Below is a small trained network, with its code and all its weights. Each question gives an input and a target symbol and asks what happens when units are switched off, that is, made to give their printed mean instead of their output.

import numpy as np


def w(rows, s, z=0):
    codes = np.array(rows[::2]) - 128.0
    scale = np.full(codes.shape[1], s)
    scale[-1] = z or s
    return codes * scale


def f(y):
    return np.maximum(y, 0)


def softmax(a):
    e = np.exp(a - a.max(-1, keepdims=True))
    return e / e.sum(-1, keepdims=True)


def log_softmax(a):
    a = a - a.max(-1, keepdims=True)
    return a - np.log(np.exp(a).sum(-1, keepdims=True))


def net(x, mask):
    ids = ['ΔΘΠΩβγεζλμσφ'.index(c) for c in x.split()]
    T = len(ids)
    res = E[ids] + P[:T]
    q, k, v = (res @ M[0].T for M in (Q, K, V))
    z = softmax(np.where(np.tri(T) > 0, q @ k.T / 3**0.5, -1e9)) @ v
    res = res + np.where(mask[0], z, O[0][:, -1]) @ O[0][:, :-1]
    y = f(res @ A[0][:, :-1].T + A[0][:, -1])
    res = res + np.where(mask[1:9], y, B[0][:, -1]) @ B[0][:, :-1]
    return log_softmax(res[-1] @ U[:, :-1].T + U[:, -1])


Q, K, V, O, A, B = {}, {}, {}, {}, {}, {}
E = w([
[130,145,143],'Δ',
[129,148,152],'Θ',
[102,173,93],'Π',
[129,147,150],'Ω',
[131,170,126],'β',
[134,146,139],'γ',
[197,146,112],'ε',
[81,172,97],'ζ',
[126,146,142],'λ',
[116,124,252],'μ',
[127,143,140],'σ',
[128,145,140],'φ',
],0.027)
P = w([
[134,9,39],'0',
[132,92,63],'1',
[136,126,88],'2',
[133,151,104],'3',
[134,173,117],'4',
[131,191,128],'5',
[132,209,138],'6',
[127,220,153],'7',
],0.014)
Q[0] = w([
[87,122,40],'H1',
[105,11,169],'H1',
[120,7,126],'H1',
],0.012)
K[0] = w([
[108,88,99],'H1',
[130,40,92],'H1',
[94,5,114],'H1',
],0.013)
V[0] = w([
[1,201,20],'H1',
[36,93,243],'H1',
[92,219,149],'H1',
],0.0079)
O[0] = w([
[105,5,117,127],'H1',
[82,143,84,3],'H1',
[147,85,105,167],'H1',
],0.018,0.0069)
A[0] = w([
[167,163,40,155],'N1',
[132,164,112,230],'N2',
[69,111,160,253],'N3',
[78,166,220,19],'N4',
[57,148,74,32],'N5',
[166,120,111,93],'N6',
[6,86,114,178],'N7',
[99,209,113,104],'N8',
],0.013,0.0062)
B[0] = w([
[10,73,113,225],'N1',
[105,172,116,254],'N2',
[110,166,78,195],'N3',
[93,84,83,175],'N4',
[163,113,119,133],'N5',
[108,116,114,194],'N6',
[153,159,187,183],'N7',
[172,59,184,187],'N8',
],0.014,0.0072)
U = w([
[128,137,106,77],'Δ',
[101,161,45,255],'Θ',
[164,62,125,82],'Π',
[105,156,57,192],'Ω',
[151,72,5,173],'β',
[128,135,116,59],'γ',
[210,184,210,187],'ε',
[167,88,174,72],'ζ',
[127,139,105,90],'λ',
[26,118,170,37],'μ',
[130,135,129,38],'σ',
[132,132,107,46],'φ',
],0.013,0.0045)

Each question gives the input, a string of symbols that net reads in full, and the target symbol t.
The units are the heads (3 rows each of Q, K, V and O) and the neurons (one row each of A and B). Each row of codes is followed by its name. A weight is (code - 128) times the scale printed after its matrix; where a second scale follows, it is the last column's (O, A, B and U).
mask holds one flag per unit, heads first, then neurons. A switched-off unit (its flag False) gives its mean, the last column of its rows in O or B, instead of its output. The means were averaged over made-up inputs and are rounded, as every weight is.
A unit's drop is (log p(t) with every unit on - log p(t) with that unit switched off) / (log p(t) with every unit on - log p(t) with every unit switched off).
The circuit of an input: a set's keep is (log p(t) with only the set's units on - log p(t) with every unit switched off) / (log p(t) with every unit on - log p(t) with every unit switched off). Starting from all 9 units, units are removed one at a time, each time the one whose removal leaves the highest keep (on an exact tie, the one counted first), for as long as the keep stays at least 0.8.
circuit, biggest first: the units of the circuit, biggest drop first
unit that matters most: the unit with the biggest drop
top k neurons: the k neurons with the biggest drops, biggest first
drop of u: that unit's drop, to one decimal
input μ ζ Ω ε φ, target ε: top 4 neurons => [N1 N4 N6 N3]
input Δ β ε ε ε γ, target ε: unit that matters most => N1
input ε ε Θ, target ε: circuit, biggest first => [N1 H1]
input Δ ε λ, target ε: circuit, biggest first => [N1 H1]
input γ μ Θ, target μ: top 2 neurons => [N1 N8]
input λ ε β, target β: top 3 neurons => [N7 N8 N2]
input Ω μ μ β μ Θ λ, target Θ: top 2 neurons => [N8 N7]
input Ω Π ε β ε, target β: top 2 neurons => [N7 N1]
input Θ ζ γ Θ ζ Ω Ω β, target β: drop of H1 => 1.0
input ε ε Ω ε Ω, target ε: drop of N1 => 1.1
input ε μ γ, target μ: drop of N8 => 0.3
